
[[-245, 98, 481, 150, -61, -9, 58, -201, -42, -274, -6, 336, 159, -162, -177, -204, 44, -230, 318, 58, 124, -130, 230, 274, 391, 190, 58, 123, 167, 100, -145, 161],
[-162, 88, -198, -255, 304, -154, -76, 433, 58, -69, -56, 126, -321, -140, 340, 120, 54, 58, -122, -10, 114, -187, -126, 78, -505, -205, 112, -140, -157, -287, 62, -70],
[326, 76, 316, -14, -105, 207, 250, 158, 0, 183, -149, 381, -5, 180, -163, 86, 24, -412, -138, -23, 48, 63, -25, -16, 153, -114, -44, 230, -141, 275, 9, 401],
[-399, 421, -4, 447, -123, 25, -181, -173, -278, -37, -95, 151, 522, -181, 108, -499, 108, 54, 281, -130, -59, -435, -84, 309, 306, 463, 293, -164, 184, 107, -207, -208],
[-49, 116, -461, 76, 251, 14, -119, 9, 72, -63, -98, 193, 147, -46, 580, -47, 201, 10, -27, -180, -14, -73, 89, 98, -3, 445, -234, -170, -315, -89, 50, -415],
[229, -73, -112, -163, -6, 28, 83, 73, -61, 123, -129, 53, -114, 123, 92, -38, 81, -83, -50, 41, -60, 10, -44, -140, -44, 49, -47, -10, -132, 83, -95, 0],
[233, -40, -219, -38, 77, 107, 88, 93, -95, 50, -168, 81, 56, 89, 304, -96, 57, -53, -6, -196, -216, 57, 24, -142, -10, 173, -13, 154, -256, 43, -83, -51],
[-78, -44, -27, -94, 261, -28, -6, 134, 88, -340, 55, 223, -39, -142, 299, -2, 91, -206, 177, -116, 64, -14, 221, 107, -100, 165, -149, 136, -197, -209, -49, -11],
[131, -124, 468, -150, -302, -35, 281, -130, -310, 136, -279, -45, -172, 81, -428, -250, -129, 157, 122, 192, -242, 40, -67, -190, 248, -252, 472, 220, 284, 319, -283, 333],
[242, -358, 172, -338, 50, -25, 219, 13, -43, -185, -58, 11, -273, 51, -13, -23, -24, -107, 177, 50, -142, 216, 209, -210, -9, -65, -28, 312, -88, -13, -183, 195],
[-318, 137, 250, 93, -139, -113, -98, -156, -198, -162, 19, 61, 138, -164, -175, -370, 70, -62, 351, 155, 86, -319, 7, 214, 188, 206, 218, -114, 297, 38, -277, 5],
[-318, 64, 156, -449, 345, -331, 148, 453, 126, 65, -362, 215, -817, -199, 103, 369, -121, 553, -430, 215, 84, -57, -190, 38, -491, -804, 509, -152, 46, -166, 254, 73],
[37, 158, 207, -55, -130, 11, 131, 275, -238, 229, -226, 85, -108, 32, -172, -131, -63, 32, -85, 27, -93, -192, -290, -43, -117, -323, 452, 72, 100, 148, -113, 286],
[286, -285, 304, -268, -176, -1, 244, -22, -208, -25, -108, -70, -196, 117, -263, -171, -65, -93, 208, 120, -194, 125, 53, -240, 83, -138, 175, 303, 78, 152, -305, 335],
[-251, 90, 344, -201, 115, -255, 265, -153, 199, 257, -548, 414, -604, -76, -77, 343, -40, 611, -480, 387, 125, 124, 1, 115, 253, -453, 281, -286, 168, 276, 323, -111],
[-179, 136, -212, -34, 114, -106, -63, 120, -126, 34, -186, 23, -60, -101, 275, -146, 50, 272, -20, -33, -100, -197, -134, 39, -157, 34, 260, -155, -17, -63, -56, -204],
[118, -178, 142, -467, 40, -162, 136, 208, 39, 77, -108, 42, -559, 52, -119, 164, 13, 0, -139, 311, 132, 20, -84, -122, -262, -375, 69, -74, 24, -26, -38, 168],
[-103, -32, 20, 11, 292, 25, 35, 97, 64, -405, 15, 281, 65, -170, 360, -42, 62, -187, 228, -246, -46, 29, 290, 130, -1, 218, -101, 277, -237, -182, -34, 15],
[73, 229, -199, 285, -141, 126, -6, -357, -40, 304, -262, 272, 351, 134, 189, -169, 212, 0, -88, 2, -18, -77, -6, 105, 525, 552, -179, -281, -68, 368, 0, -363],
[-162, 192, -27, 123, 166, 36, -113, 76, 102, -214, 91, 370, 190, -123, 258, -43, 195, -370, 127, -88, 242, -191, 131, 291, 34, 335, -247, -74, -160, -117, 3, -69],
[-272, -71, -3, -331, 130, -337, 39, -143, 74, 56, -307, 39, -537, -107, 81, 82, 36, 560, -171, 401, 75, -29, -1, 23, 1, -167, 186, -400, 174, 13, 66, -317],
[43, 84, -109, 25, 86, 77, -73, 134, 17, -138, 100, 210, 168, -11, 219, -92, 171, -419, 141, -103, 129, -142, 66, 112, -56, 300, -231, 6, -203, -93, -106, -11],
[-176, 66, -218, -126, 103, -177, -41, -4, -68, 99, -250, 7, -200, -73, 241, -85, 64, 399, -99, 109, -58, -135, -104, 10, -78, 14, 208, -285, 34, -8, -11, -310],
[-43, 231, 61, 218, -316, 59, -12, -78, -414, 232, -194, -49, 311, 32, -146, -488, 25, 61, 169, -13, -194, -324, -261, 4, 200, 179, 422, -67, 218, 256, -302, 34],
[-35, 82, 101, 79, -86, 17, 125, 28, -325, 63, -289, 3, 89, -34, 27, -312, -81, 247, 111, -135, -343, -94, -110, -82, 101, -42, 497, 196, 79, 144, -199, 86],
[-70, -43, 114, -113, 103, -25, -90, 57, 86, -363, 253, 215, 23, -109, 54, -67, 169, -538, 309, 71, 296, -151, 210, 192, -47, 260, -314, 10, -73, -183, -153, 79],
[17, 204, 119, -210, -122, -56, -28, 393, -95, 255, -9, 101, -230, 52, -218, 3, 71, -244, -157, 254, 280, -353, -386, 60, -357, -320, 180, -256, 96, 11, -72, 239],
[72, 173, -298, 121, 197, 107, 47, 52, 72, 113, -254, 335, 130, 35, 476, 45, 135, 22, -196, -229, -86, 28, 36, 51, 100, 268, -122, -24, -330, 83, 140, -240],
[-223, 174, 210, 327, 87, 95, 51, -147, -81, -281, -122, 370, 364, -183, 178, -243, 25, -79, 280, -272, -130, -53, 265, 238, 391, 349, 96, 270, -39, 74, -83, 14],
[-349, 213, 211, 108, 198, -54, -56, 69, 113, -308, 36, 430, 61, -237, 131, -10, 107, -213, 142, -32, 248, -193, 165, 370, 68, 135, -41, -16, -13, -112, 40, 6],
[97, -214, 155, -201, 34, -87, 342, -146, -124, 104, -513, 44, -348, 38, 60, -16, -150, 581, -124, 23, -421, 291, 93, -251, 223, -238, 396, 233, 17, 236, -19, 8],
[-57, 92, -258, -90, 198, -39, -100, 273, -31, -74, -4, 90, -38, -75, 344, -55, 115, -92, 24, -100, 31, -186, -63, 54, -301, 94, -3, -75, -192, -189, -42, -98],
[99, -82, 356, 170, -121, 148, 116, -340, -70, -295, 54, 267, 343, 0, -102, -280, 96, -461, 443, -66, -18, 64, 372, 105, 558, 487, -216, 322, -2, 185, -261, 166],
[-315, 147, -330, 241, 95, -103, -83, -499, -56, 20, -360, 124, 225, -122, 457, -265, 137, 546, 36, -35, -190, -50, 155, 140, 485, 581, 48, -319, 25, 169, 10, -685],
[121, -55, 110, -254, 58, -68, 182, -69, 203, 183, -247, 319, -382, 101, 0, 268, 91, 33, -303, 287, 181, 147, 64, 4, 141, -116, -166, -180, -74, 188, 156, -46],
[-157, 39, 441, 108, 32, 26, 113, -129, 1, -307, -27, 376, 126, -136, -72, -122, 20, -234, 268, -27, 66, -15, 279, 225, 343, 150, 6, 251, 52, 72, -89, 197],
[261, -136, -43, -142, -29, 69, 60, 27, -83, -50, 14, 32, 15, 110, 76, -136, 104, -296, 164, -6, -39, 15, 69, -109, 15, 194, -163, 120, -143, 27, -199, 72],
[120, -33, 133, -154, -155, -7, 41, 142, -217, 21, 11, -43, -47, 50, -173, -217, 30, -225, 167, 96, -6, -178, -132, -72, -117, -53, 168, 55, 83, 34, -280, 236],
[-214, 57, 202, -89, -88, -139, -34, 53, -213, -84, -36, -24, -87, -126, -163, -270, 0, 48, 210, 156, 20, -274, -111, 72, -73, -77, 349, -61, 240, -26, -246, 102],
[88, -164, 61, -187, 125, -34, 85, -117, 148, -164, -26, 233, -152, 6, 123, 77, 124, -180, 64, 120, 123, 128, 267, 33, 155, 188, -304, 5, -127, 11, -14, -51],
[-181, 91, 174, -213, -229, -170, -182, 215, -260, -17, 207, -157, -118, -73, -357, -319, 88, -271, 279, 363, 277, -526, -320, 100, -323, -109, 250, -287, 343, -111, -375, 197],
[163, -6, 31, -130, -3, 62, 18, 177, -23, -43, 71, 148, -15, 59, 20, -41, 115, -419, 93, 20, 125, -100, -8, 8, -102, 83, -151, 36, -116, -26, -132, 158],
[114, 46, 42, -176, -12, -13, 122, 263, -117, 198, -201, 78, -220, 55, -9, -1, -9, 52, -142, 39, -74, -69, -200, -98, -181, -255, 259, 30, -32, 73, -50, 160],
[233, -184, -17, -175, 2, 12, 108, -209, 92, 7, -82, 167, -104, 128, 80, 35, 155, -181, 22, 163, 69, 157, 194, -67, 246, 253, -341, -53, -128, 142, -67, -91],
[-116, -38, -4, -51, 231, -86, 158, -199, 126, -71, -344, 302, -180, -80, 313, 102, 32, 357, -123, 2, -107, 196, 245, 45, 272, 98, 4, -1, -113, 96, 149, -249],
[33, 10, -199, -137, 208, -28, 36, 204, 9, -17, -143, 137, -145, -32, 341, 40, 59, 60, -87, -97, -71, -10, -10, -34, -194, 4, 22, 15, -219, -100, 21, -94],
[-6, -27, -90, -114, 57, -42, -36, 166, -146, -117, -12, -33, -33, -54, 152, -190, 51, -65, 180, -42, -70, -147, -30, -28, -184, 73, 121, 45, -60, -122, -196, 13],
[-554, 376, 226, 251, 69, -94, -162, 20, -62, -248, 17, 322, 213, -318, 36, -241, 85, -70, 237, -13, 206, -420, 17, 446, 93, 183, 218, -142, 190, -85, -69, -38],
[-309, 146, 591, -27, -21, -127, 134, -1, -8, -105, -145, 354, -186, -179, -301, -12, -48, 19, 50, 210, 179, -150, 35, 249, 168, -271, 320, 24, 265, 107, -7, 269],
[-482, 377, -393, 109, 166, -205, -256, -48, -3, 108, -216, 140, 16, -204, 420, -125, 183, 423, -139, 85, 120, -375, -168, 285, -41, 254, 150, -604, 53, -63, 94, -596],
[-86, 49, -368, 40, 179, -47, -107, -201, 97, -39, -133, 165, 79, -35, 460, -61, 214, 79, -1, -1, 37, -29, 162, 105, 167, 494, -274, -267, -179, 3, 27, -483],
[89, -13, -274, -54, 51, 32, -72, 88, -119, -54, -5, -18, 83, 20, 291, -199, 127, -131, 144, -96, -82, -116, -7, -52, -114, 281, -65, -14, -165, -74, -176, -127],
[147, 261, 186, 370, -22, 296, 245, -60, -48, 136, -324, 536, 388, 81, 135, -55, 20, -160, -112, -337, -188, 89, 104, 98, 491, 210, 40, 316, -221, 377, 85, 148],
[-662, 187, -57, 99, 367, -227, -154, 143, -121, -472, -105, 99, 27, -466, 439, -254, -38, 422, 278, -244, -148, -280, 101, 269, -184, 60, 484, 43, 67, -351, -63, -230],
[-487, 516, 30, 417, 101, 17, -157, 64, -89, -109, -100, 393, 400, -254, 235, -247, 102, -15, 96, -199, 85, -420, -51, 430, 138, 283, 226, -135, 36, -8, 12, -146],
[226, -210, 219, -271, -62, -16, 211, 91, -133, -11, -100, 11, -240, 79, -149, -64, -44, -86, 95, 95, -124, 81, 20, -176, -36, -181, 145, 237, 8, 73, -189, 285],
[-213, 132, -150, -38, 224, -57, -232, 255, 65, -338, 246, 200, 76, -178, 299, -78, 206, -435, 235, -51, 288, -319, 60, 258, -288, 279, -220, -120, -148, -332, -102, -70],
[-182, 56, 418, -37, -152, -121, 150, -90, -234, 31, -255, 74, -131, -90, -283, -223, -98, 256, 107, 167, -113, -117, -62, 30, 187, -205, 512, 61, 314, 179, -178, 176],
[-73, 120, 212, -181, -35, -104, 105, 234, -106, 161, -216, 121, -303, -26, -147, 4, -35, 112, -136, 172, 45, -175, -230, 23, -172, -377, 377, -73, 127, 76, -29, 202],
[-10, 144, 255, 15, -100, 13, 201, 139, -235, 194, -346, 139, -92, 4, -111, -129, -106, 221, -98, -37, -217, -77, -186, -53, 45, -289, 520, 148, 105, 216, -68, 231],
[-207, -10, -229, 90, 258, -14, -197, -97, 59, -515, 196, 171, 277, -206, 471, -216, 207, -301, 428, -184, 81, -124, 348, 228, 65, 652, -350, 16, -200, -271, -150, -286],
[-277, 188, -318, -56, 244, -110, -232, 344, -57, -202, 80, 49, 14, -205, 411, -147, 128, -65, 127, -124, 91, -365, -106, 169, -432, 141, 86, -168, -122, -343, -88, -190],
[-222, 112, 202, -291, 246, -206, 185, 451, 3, 85, -359, 218, -582, -157, 60, 229, -131, 431, -344, 76, -35, -67, -206, 14, -398, -700, 558, 13, 23, -86, 178, 188],
[-338, 335, 331, 267, -45, -3, 6, -55, -109, -51, -155, 358, 205, -168, -68, -201, 19, -14, 113, -26, 63, -258, -5, 311, 284, 79, 285, -10, 165, 142, -47, 76],
[187, -7, -235, -9, 128, 99, 66, 131, -81, -2, -159, 112, 80, 45, 362, -79, 65, -41, 3, -245, -217, 30, 29, -99, -41, 179, -1, 168, -279, 5, -55, -59],
[-86, 220, -130, 264, -74, 52, -38, -414, 3, 158, -229, 286, 301, 26, 194, -172, 211, 50, -33, 64, 63, -98, 84, 185, 544, 557, -181, -328, -1, 300, 6, -418],
[71, 128, 137, 171, 98, 180, 134, 92, -43, -124, -114, 379, 245, -28, 190, -82, 26, -268, 80, -293, -105, 10, 145, 95, 168, 168, 0, 328, -219, 70, -25, 174],
[307, 32, 270, -221, -24, 84, 288, 367, -7, 277, -226, 286, -320, 168, -160, 215, -48, -182, -302, 63, 24, 58, -189, -122, -145, -455, 153, 174, -122, 181, 62, 431],
[-480, 380, -197, 169, 155, -164, -224, -161, 145, 41, -151, 352, 54, -185, 311, -17, 238, 189, -131, 166, 319, -331, -14, 413, 172, 342, -86, -611, 52, 6, 160, -528],
[-113, 112, 213, 36, -229, -55, 19, -64, -315, 71, -137, -31, 59, -38, -217, -364, -15, 94, 189, 119, -98, -246, -159, 27, 129, 4, 410, -35, 271, 161, -283, 103]]

[-279, -174, -281, -168, 437, -396, 57, -16, 74, 51, 49, -103, -123, -1, -6, 293, 293, 58, 228, 8, -217, 0, 203, -93, 9, 51, 45, 152] -> 29
[-187, -261, -180, -200, 467, -213, 255, -42, 118, 151, 26, -270, 18, 261, 80, 260, 337, 284, 431, 96, -170, 163, -37, -204, -69, 39, 13, 66] -> 54
[-293, -16, -214, 93, 332, -469, 240, 63, 18, 119, 57, 119, 17, -230, -82, 306, 279, -75, 414, 133, -169, -31, 250, 88, 4, -249, -148, 69] -> 28
[-49, -237, -90, 46, -132, 119, 40, -224, 112, -192, -196, -119, 296, -53, -131, -16, 157, 249, 786, 227, 483, 26, -335, -111, -115, 393, 388, -199] -> 65
[132, 344, 107, 42, 654, 71, 275, 221, 449, 38, -312, -275, 281, -5, -218, 178, 176, 151, 460, 41, -212, -314, -397, 300, 169, -201, -188, -279] -> 52
[569, 420, 218, 488, -13, -198, -6, 22, -167, 52, -177, 308, 160, -240, -83, 124, -94, -126, -287, -82, -275, 133, -218, 140, -81, -99, -48, -198] -> 30
[30, 305, 149, 271, -265, 201, 47, -35, -163, 130, 171, 364, 178, -156, 53, -74, -106, -120, -49, 183, -99, -265, 158, 132, 5, -248, -50, -77] -> 13
[56, 134, 18, -9, 371, -204, 176, 88, 127, 275, -39, -389, 299, 256, -99, 206, 63, 298, 379, -27, -408, 258, -137, -57, -100, -6, -84, -220] -> 63
[567, 207, 154, 7, 615, -134, 39, 50, 28, 149, -155, -112, -158, 312, 175, 278, 130, 133, -633, -255, -663, 167, -282, -124, 11, -8, -81, 24] -> 62
[141, 4, 84, 36, -121, 374, -23, -152, 224, -157, -257, -285, 442, 67, -178, -120, -5, 330, 688, 155, 366, -70, -515, -19, -59, 416, 373, -372] -> 18
[-343, -392, -149, -45, -41, -35, 347, -187, -88, 167, 183, 8, 160, 163, 156, 96, 306, 243, 714, 365, 198, 183, 60, -255, -176, -17, 72, 66] -> 3
[306, 293, 238, -98, 507, 500, 147, 80, 344, 8, -183, -164, 66, 240, 82, 22, 121, 181, -124, 26, -238, -472, -433, 119, 219, -121, -59, -123] -> 67
[260, 168, 41, -41, 301, 139, -136, -26, 225, -146, -249, -166, 42, 10, -96, 69, 46, 108, -46, -99, -100, -235, -315, 55, 107, 251, 216, -139] -> 27
[-248, -140, 14, -35, -182, 413, 183, -186, -103, 82, 285, 292, -1, 76, 271, -91, 153, 44, 142, 356, 159, -334, 150, -97, 19, -158, 71, 142] -> 37
[-129, 110, -122, -257, 71, -44, -399, -54, -24, 102, 220, -290, -52, 205, -13, 30, -173, 102, -303, -212, -469, -83, 328, -135, 3, 341, 253, 15] -> 56
[-93, -236, -177, -92, -12, 47, -174, -248, -8, -250, -26, 161, -180, -140, 71, 35, 194, -13, 20, 80, 240, -239, 18, -120, 32, 334, 388, 160] -> 4
[7, 66, 6, 29, 60, 190, -24, -89, 6, -91, 33, 269, -112, -127, 105, 18, 116, -94, -158, 110, 5, -401, 34, 59, 113, -46, 104, 95] -> 64
[-185, -702, -328, -216, 108, -125, 75, -373, 43, -239, -133, -118, -96, 104, 103, 152, 483, 308, 622, 198, 492, 206, -236, -402, -150, 546, 495, 159] -> 68
[-246, 155, -137, -133, -12, -90, -314, -26, -17, 77, 213, -156, 47, -21, -111, 24, -162, 4, -31, -94, -323, -162, 384, -1, 16, 211, 194, -31] -> 25
[87, -76, 93, 87, 295, 187, 457, -49, 42, 108, -15, 210, 20, 114, 240, 134, 354, 104, 183, 280, 6, -131, -217, -47, 29, -316, -151, 76] -> 59
[-86, 220, -30, -25, 465, -56, 122, 128, 207, 69, -30, -28, 26, -77, -66, 171, 152, -21, 106, 26, -294, -344, 45, 186, 158, -216, -128, -27] -> 66
[18, -370, -197, 256, -312, -307, 4, -325, -224, -199, -106, 267, 97, -278, -35, 105, 219, 40, 497, 203, 477, 320, -114, -216, -241, 367, 396, 2] -> 33
[-66, -116, 36, 178, 7, 83, 393, -117, -153, 122, 148, 435, -14, -48, 259, 95, 296, -24, 161, 346, 75, -97, 46, -55, -32, -355, -124, 154] -> 24
[-54, -120, 4, 1, -125, 411, 42, -221, -9, -163, 44, 309, -61, -85, 184, -91, 183, -3, 70, 267, 316, -422, -64, -46, 79, 50, 237, 108] -> 5
[-227, -306, 60, 40, -241, 466, 474, -239, -97, 139, 204, 234, 210, 189, 302, -92, 284, 231, 644, 544, 400, -96, -103, -190, -110, -191, 41, 39] -> 23
[279, -96, 35, 92, -163, 57, -135, -252, -172, -49, -21, 80, 25, 97, 124, 16, 20, 136, -140, 12, 26, 185, -175, -252, -147, 332, 324, -18] -> 22
[-42, -84, -81, -206, 28, 28, -243, -176, -157, 87, 247, -29, -192, 246, 217, 43, -6, 84, -437, -92, -330, -15, 257, -274, -33, 261, 243, 179] -> 61
[249, 34, 72, 33, -36, 68, -106, -158, -131, 68, 48, 1, 13, 179, 129, 31, -28, 131, -244, -38, -201, 120, -80, -199, -98, 207, 193, -25] -> 15
[112, 422, 77, 252, -171, -47, -223, 7, -161, 54, 129, 313, 46, -282, -64, -5, -216, -233, -374, -48, -311, -245, 268, 183, 35, -82, 33, -68] -> 9
